Below are the code and all the weights of a small trained network. Each question names an input and a class and asks about switching units off, where a switched-off unit gives its printed mean instead of its output.

import numpy as np


def w(rows, s, z=0):
    codes = np.array(rows[::2]) - 128.0
    scale = np.full(codes.shape[1], s)
    scale[-1] = z or s
    return codes * scale


def f(y):
    return np.maximum(y, 0)


def log_softmax(a):
    a = a - a.max(-1, keepdims=True)
    return a - np.log(np.exp(a).sum(-1, keepdims=True))


def net(x, mask):
    res = np.array(x, float).reshape(1, 7) / 4 @ E
    y = f(res @ A[0][:, :-1].T + A[0][:, -1])
    res = res + np.where(mask, y, B[0][:, -1]) @ B[0][:, :-1]
    return log_softmax(res[-1] @ U[:, :-1].T + U[:, -1])


A, B = {}, {}
E = w([
[80,123,75],'x0',
[154,234,102],'x1',
[156,249,18],'x2',
[254,38,87],'x3',
[33,13,46],'x4',
[197,126,115],'x5',
[168,155,28],'x6',
],0.0056)
A[0] = w([
[177,58,110,150],'N1',
[9,105,94,103],'N2',
[77,128,112,211],'N3',
[171,151,84,178],'N4',
[119,210,117,237],'N5',
[147,165,61,184],'N6',
[190,34,99,168],'N7',
[95,163,131,154],'N8',
[117,93,192,129],'N9',
[148,163,172,82],'N10',
[85,155,103,14],'N11',
[124,147,176,87],'N12',
[69,96,122,71],'N13',
[131,146,149,56],'N14',
[82,94,127,70],'N15',
[136,151,123,1],'N16',
[95,163,127,142],'N17',
[167,125,93,102],'N18',
],0.013,0.0037)
B[0] = w([
[136,71,194,222],'N1',
[101,129,38,232],'N2',
[160,118,13,193],'N3',
[198,194,115,188],'N4',
[194,185,203,224],'N5',
[243,185,100,198],'N6',
[167,51,200,254],'N7',
[71,226,87,175],'N8',
[46,78,132,208],'N9',
[9,154,186,169],'N10',
[179,168,68,152],'N11',
[61,132,189,163],'N12',
[83,121,23,180],'N13',
[65,144,179,138],'N14',
[78,109,43,173],'N15',
[25,85,167,132],'N16',
[121,191,81,172],'N17',
[254,167,61,161],'N18',
],0.0068,0.0081)
U = w([
[50,81,212,96],'0',
[119,180,107,143],'1',
[28,95,57,54],'2',
[194,130,137,241],'3',
[64,209,245,134],'4',
[111,5,151,144],'5',
[254,118,110,3],'6',
[170,55,215,142],'7',
],0.0085,0.0049)

Each question gives the input, the list of numbers given to net, and the class t.
The units are the neurons (one row each of A and B). Each row of codes is followed by its name. A weight is (code - 128) times the scale printed after its matrix; where a second scale follows, it is the last column's (A, B and U).
mask holds one flag per neuron, in row order. A switched-off neuron (its flag False) gives its mean, the last column of its row in B, instead of its output. The means were averaged over made-up inputs and are rounded, as every weight is.
A unit's drop is (log p(t) with every unit on - log p(t) with that unit switched off) / (log p(t) with every unit on - log p(t) with every unit switched off).
The circuit of an input: a set's keep is (log p(t) with only the set's units on - log p(t) with every unit switched off) / (log p(t) with every unit on - log p(t) with every unit switched off). Starting from the 12 units with the biggest drops (on a tie, the unit counted first), units are removed one at a time, each time the one whose removal leaves the highest keep (on an exact tie, the one counted first), for as long as the keep stays at least 0.8.
units of the circuit, in order: the units of the circuit, biggest drop first
unit that matters most: the unit with the biggest drop
top k neurons: the k neurons with the biggest drops, biggest first
drop when u is switched off: that unit's drop, to one decimal
input [2,3,7,-2,1,8,6], class 6: units of the circuit, in order : [N6, N18]
input [8,6,8,1,-4,5,-4], class 6: units of the circuit, in order : [N6, N4]
input [0,2,4,1,-6,8,-8], class 4: unit that matters most : N10
input [0,8,5,-6,-2,8,-1], class 4: units of the circuit, in order : [N5, N10]
input [0,-7,6,8,6,-1,4], class 6: units of the circuit, in order : [N18, N6]
input [-3,0,-5,-6,1,2,3], class 2: units of the circuit, in order : [N7, N5, N1, N6]
input [4,4,-2,3,-8,1,0], class 4: top 2 neurons : [N10, N3]
input [-6,4,8,-8,-7,7,2], class 4: units of the circuit, in order : [N10, N5]
input [2,5,7,-3,-1,-1,5], class 6: drop when N8 is switched off : -0.1
input [-1,-6,-7,-3,2,-3,-1], class 2: drop when N13 is switched off : 0.2
